Below are the code and all the weights of a small trained network. Each question names an input and a class and asks about switching units off, where a switched-off unit gives its printed mean instead of its output.

import numpy as np


def w(rows, s, z=0):
    codes = np.array(rows[::2]) - 128.0
    scale = np.full(codes.shape[1], s)
    scale[-1] = z or s
    return codes * scale


def norm(h):
    return h / np.sqrt((h * h).mean(-1, keepdims=True) + 1e-5)


def f(y):
    return np.maximum(y, 0)


def log_softmax(a):
    a = a - a.max(-1, keepdims=True)
    return a - np.log(np.exp(a).sum(-1, keepdims=True))


def net(x, mask):
    res = np.array(x, float).reshape(1, 3) / 4 @ E
    u = 0
    for l in range(4):
        y = f(norm(res) @ A[l][:, :-1].T + A[l][:, -1])
        res = res + np.where(mask[u : u + 9], y, B[l][:, -1]) @ B[l][:, :-1]
        u += 9
    return log_softmax(norm(res)[-1] @ U[:, :-1].T + U[:, -1])


A, B = {}, {}
E = w([
[211,48,3],'x0',
[82,48,254],'x1',
[239,237,179],'x2',
],0.0053)
A[0] = w([
[93,86,68,147],'L0N0',
[193,76,158,52],'L0N1',
[184,200,107,136],'L0N2',
[62,113,85,42],'L0N3',
[178,152,254,165],'L0N4',
[46,93,127,105],'L0N5',
[142,12,121,134],'L0N6',
[175,112,94,72],'L0N7',
[144,97,102,3],'L0N8',
],0.0093,0.0042)
B[0] = w([
[79,222,102,215],'L0N0',
[132,15,2,155],'L0N1',
[231,121,141,218],'L0N2',
[94,188,97,159],'L0N3',
[161,254,177,253],'L0N4',
[95,213,144,194],'L0N5',
[214,101,192,228],'L0N6',
[154,44,127,164],'L0N7',
[22,143,178,131],'L0N8',
],0.0046,0.0048)
A[1] = w([
[87,73,74,166],'L1N0',
[38,1,76,194],'L1N1',
[127,106,93,35],'L1N2',
[121,123,131,2],'L1N3',
[198,74,117,80],'L1N4',
[188,39,144,148],'L1N5',
[26,78,192,170],'L1N6',
[74,8,74,203],'L1N7',
[145,83,105,84],'L1N8',
],0.0091,0.005)
B[1] = w([
[116,180,152,203],'L1N0',
[138,205,160,253],'L1N1',
[173,132,156,131],'L1N2',
[96,184,138,128],'L1N3',
[159,72,115,192],'L1N4',
[164,122,105,220],'L1N5',
[149,146,237,234],'L1N6',
[141,244,199,248],'L1N7',
[174,89,151,153],'L1N8',
],0.011,0.0042)
A[2] = w([
[167,27,133,121],'L2N0',
[126,42,96,2],'L2N1',
[88,33,140,88],'L2N2',
[161,92,55,102],'L2N3',
[164,172,125,112],'L2N4',
[164,83,74,173],'L2N5',
[204,193,162,91],'L2N6',
[180,118,5,83],'L2N7',
[162,110,76,97],'L2N8',
],0.011,0.005)
B[2] = w([
[183,87,56,147],'L2N0',
[218,190,235,128],'L2N1',
[171,254,202,128],'L2N2',
[227,47,137,154],'L2N3',
[173,127,153,192],'L2N4',
[150,26,95,164],'L2N5',
[116,143,152,254],'L2N6',
[169,28,136,175],'L2N7',
[227,54,64,151],'L2N8',
],0.0071,0.0084)
A[3] = w([
[108,154,36,57],'L3N0',
[106,147,81,43],'L3N1',
[83,133,4,33],'L3N2',
[176,68,50,168],'L3N3',
[126,125,124,102],'L3N4',
[157,121,106,100],'L3N5',
[159,145,50,173],'L3N6',
[44,52,155,2],'L3N7',
[137,100,49,58],'L3N8',
],0.012,0.0057)
B[3] = w([
[203,36,98,134],'L3N0',
[184,224,188,130],'L3N1',
[207,27,152,131],'L3N2',
[179,32,127,253],'L3N3',
[114,128,135,128],'L3N4',
[100,59,91,161],'L3N5',
[125,36,26,212],'L3N6',
[203,178,254,128],'L3N7',
[191,119,181,154],'L3N8',
],0.0068,0.0046)
U = w([
[87,72,62,2],'0',
[253,39,99,212],'1',
[49,188,51,43],'2',
[59,64,45,2],'3',
[76,132,196,90],'4',
[214,195,212,252],'5',
],0.011,0.0057)

Each question gives the input, the list of numbers given to net, and the class t.
The units are the neurons (one row each of A and B). Each row of codes is followed by its name. A weight is (code - 128) times the scale printed after its matrix; where a second scale follows, it is the last column's (A, B and U).
mask holds one flag per neuron, layer by layer. A switched-off neuron (its flag False) gives its mean, the last column of its row in B, instead of its output. The means were averaged over made-up inputs and are rounded, as every weight is.
A unit's drop is (log p(t) with every unit on - log p(t) with that unit switched off) / (log p(t) with every unit on - log p(t) with every unit switched off).
The circuit of an input: a set's keep is (log p(t) with only the set's units on - log p(t) with every unit switched off) / (log p(t) with every unit on - log p(t) with every unit switched off). Starting from the 12 units with the biggest drops (on a tie, the unit counted first), units are removed one at a time, each time the one whose removal leaves the highest keep (on an exact tie, the one counted first), for as long as the keep stays at least 0.8.
circuit, biggest first: the units of the circuit, biggest drop first
k most important neurons: the k neurons with the biggest drops, biggest first
top k neurons in layer l: the k neurons of layer l with the biggest drops, biggest first
drop when u is switched off: that unit's drop, to one decimal
input [5,3,-2], class 5: circuit, biggest first	[L1N7]
input [8,-1,-3], class 5: circuit, biggest first	[L1N7 L1N1]
input [-1,-7,5], class 1: 2 most important neurons	[L1N7 L1N6]
input [2,-4,7], class 1: top 3 neurons in layer 1	[L1N7 L1N6 L1N1]
input [0,-3,-2], class 2: top 4 neurons in layer 2	[L2N5 L2N8 L2N0 L2N7]
input [-6,-4,-6], class 4: 2 most important neurons	[L0N5 L1N7]
input [-4,-7,2], class 1: top 2 neurons in layer 0	[L0N4 L0N2]
input [4,-1,-2], class 5: 2 most important neurons	[L0N4 L1N7]
input [-3,-7,-3], class 1: 3 most important neurons	[L1N7 L1N6 L1N1]
input [-4,0,-3], class 4: top 2 neurons in layer 1	[L1N7 L1N1]
input [-6,0,-2], class 4: drop when L2N4 is switched off	0.1
input [-5,1,-1], class 4: drop when L2N3 is switched off	0.1
input [4,1,6], class 1: drop when L1N8 is switched off	0.0
input [-2,-7,-6], class 2: most important neuron	[L0N4]
input [-4,-8,-3], class 1: top 3 neurons in layer 1	[L1N7 L1N6 L1N1]
